Below is a small trained network, with its code and all its weights. Each question gives an input and a class and asks what happens when units are switched off, that is, made to give their printed mean instead of their output.

import numpy as np


def w(rows, s, z=0):
    codes = np.array(rows[::2]) - 128.0
    scale = np.full(codes.shape[1], s)
    scale[-1] = z or s
    return codes * scale


def f(y):
    return y / 2 * (1 + np.tanh(0.7978845608 * (y + 0.044715 * y**3)))


def log_softmax(a):
    a = a - a.max(-1, keepdims=True)
    return a - np.log(np.exp(a).sum(-1, keepdims=True))


def net(x, mask):
    res = np.array(x, float).reshape(1, 8) / 4 @ E
    y = f(res @ A[0][:, :-1].T + A[0][:, -1])
    res = res + np.where(mask, y, B[0][:, -1]) @ B[0][:, :-1]
    return log_softmax(res[-1] @ U[:, :-1].T + U[:, -1])


A, B = {}, {}
E = w([
[161,150,194,119,69,83,196,75],'x0',
[111,109,85,70,123,72,166,92],'x1',
[184,63,145,149,103,40,124,166],'x2',
[48,112,92,150,211,78,60,100],'x3',
[133,134,172,2,183,131,135,168],'x4',
[166,76,158,172,219,188,229,139],'x5',
[67,152,108,97,131,86,144,130],'x6',
[141,97,45,108,73,110,91,232],'x7',
],0.0082)
A[0] = w([
[141,112,55,42,98,98,80,106,150],'n1',
[143,116,99,182,88,127,168,136,142],'n2',
[145,99,101,193,95,103,158,133,145],'n3',
[89,162,128,148,96,138,37,40,125],'n4',
[78,155,88,130,60,96,72,191,89],'n5',
[115,131,125,145,139,169,140,124,143],'n6',
[122,133,135,125,116,128,133,122,119],'n7',
[136,128,151,140,123,136,128,161,142],'n8',
[137,139,132,122,138,143,97,118,107],'n9',
[102,145,148,111,113,133,158,124,39],'n10',
[90,158,67,130,68,106,79,173,163],'n11',
[94,150,56,167,120,253,86,112,163],'n12',
[151,112,93,175,104,109,149,125,168],'n13',
[108,125,143,117,118,109,149,119,89],'n14',
[140,135,123,96,117,189,135,146,194],'n15',
[49,138,97,134,226,50,143,62,148],'n16',
[133,124,111,124,124,118,147,128,58],'n17',
[121,127,125,133,118,108,110,154,149],'n18',
[134,135,144,146,100,128,137,108,51],'n19',
[137,137,183,107,145,107,150,144,45],'n20',
[112,137,86,102,123,104,123,124,143],'n21',
[129,115,129,145,146,144,123,136,1],'n22',
[111,142,115,133,114,165,124,116,125],'n23',
[111,150,138,135,110,145,50,72,166],'n24',
[131,120,84,144,93,131,134,85,185],'n25',
[105,121,104,138,148,116,125,92,189],'n26',
[73,177,129,111,42,100,176,48,155],'n27',
[116,120,98,97,140,112,114,140,57],'n28',
[105,160,120,97,92,194,179,161,142],'n29',
],0.019,0.0058)
B[0] = w([
[143,129,133,104,8,193,114,128,228],'n1',
[90,120,125,124,187,123,120,71,177],'n2',
[73,138,130,137,158,111,162,85,183],'n3',
[42,117,125,145,194,83,120,53,218],'n4',
[69,132,132,103,69,117,120,78,233],'n5',
[138,114,116,128,143,123,115,170,160],'n6',
[140,105,107,112,137,135,151,132,131],'n7',
[92,134,129,121,132,137,185,131,146],'n8',
[119,98,109,138,131,99,149,131,137],'n9',
[156,118,109,115,117,103,109,145,139],'n10',
[71,107,129,118,45,159,119,98,239],'n11',
[79,131,132,145,195,136,119,255,242],'n12',
[83,133,132,133,151,126,146,89,174],'n13',
[150,84,144,119,132,135,116,175,138],'n14',
[115,123,142,137,146,179,168,162,175],'n15',
[46,130,112,124,115,236,80,149,251],'n16',
[131,145,147,144,136,97,90,127,127],'n17',
[118,137,145,139,96,166,140,88,158],'n18',
[160,121,108,106,146,90,122,132,141],'n19',
[113,144,117,147,132,197,137,116,150],'n20',
[112,109,126,124,98,161,108,136,175],'n21',
[132,160,142,140,106,98,156,163,130],'n22',
[141,124,113,119,183,114,106,133,153],'n23',
[65,134,126,136,152,92,175,74,191],'n24',
[84,133,127,137,161,125,108,119,171],'n25',
[89,131,157,104,115,152,144,173,174],'n26',
[248,138,140,145,161,116,191,157,220],'n27',
[157,146,130,127,103,119,105,105,159],'n28',
[169,138,122,146,187,221,111,104,182],'n29',
],0.027,0.019)
U = w([
[54,105,150,159,204,186,131,169,244],'0',
[128,116,112,100,118,120,52,128,69],'1',
[162,73,103,111,161,29,68,145,53],'2',
[34,91,143,112,104,131,93,73,179],'3',
[113,109,176,174,214,93,194,96,125],'4',
[117,91,160,150,158,70,130,254,3],'5',
[206,123,157,107,116,169,138,139,36],'6',
],0.0076,0.004)

Each question gives the input, the list of numbers given to net, and the class t.
The units are the neurons (one row each of A and B). Each row of codes is followed by its name. A weight is (code - 128) times the scale printed after its matrix; where a second scale follows, it is the last column's (A, B and U).
mask holds one flag per neuron, in row order. A switched-off neuron (its flag False) gives its mean, the last column of its row in B, instead of its output. The means were averaged over made-up inputs and are rounded, as every weight is.
A unit's drop is (log p(t) with every unit on - log p(t) with that unit switched off) / (log p(t) with every unit on - log p(t) with every unit switched off).
The circuit of an input: a set's keep is (log p(t) with only the set's units on - log p(t) with every unit switched off) / (log p(t) with every unit on - log p(t) with every unit switched off). Starting from the 12 units with the biggest drops (on a tie, the unit counted first), units are removed one at a time, each time the one whose removal leaves the highest keep (on an exact tie, the one counted first), for as long as the keep stays at least 0.8.
circuit, biggest first: the units of the circuit, biggest drop first
k most important neurons: the k neurons with the biggest drops, biggest first
drop of u: that unit's drop, to one decimal
input [8,3,0,2,0,2,-2,-8], class 6: circuit, biggest first -> n27; n12
input [7,-5,-4,-5,0,-2,3,-3], class 4: most important neuron -> n1
input [-8,-5,-3,-4,3,-5,4,1], class 3: 3 most important neurons -> n5; n11; n27
input [4,6,-7,8,1,5,4,8], class 3: 2 most important neurons -> n12; n1
input [-5,-4,4,-1,-4,-7,-8,-7], class 4: 2 most important neurons -> n16; n1
input [-5,0,0,-6,-4,-2,0,5], class 3: 2 most important neurons -> n5; n11
input [0,-4,6,-6,1,7,-4,-7], class 4: 4 most important neurons -> n16; n12; n1; n11
input [8,8,-2,6,-4,2,0,4], class 0: 2 most important neurons -> n27; n5
input [8,-6,4,2,4,6,-8,1], class 4: 2 most important neurons -> n16; n12
input [0,3,5,5,-1,5,-7,8], class 3: 2 most important neurons -> n27; n12
input [3,6,-7,-6,-1,-7,-8,3], class 0: 3 most important neurons -> n27; n29; n4
input [7,3,0,6,4,3,-1,7], class 3: 2 most important neurons -> n27; n12
input [-2,-4,-3,-5,-8,-2,4,-6], class 4: drop of n16 -> 0.3
input [7,8,-7,4,-7,1,4,-1], class 0: circuit, biggest first -> n16
input [7,4,5,8,-6,3,3,-5], class 0: drop of n16 -> 5.7
input [-3,-3,4,-4,-7,7,7,7], class 3: drop of n25 -> 0.0
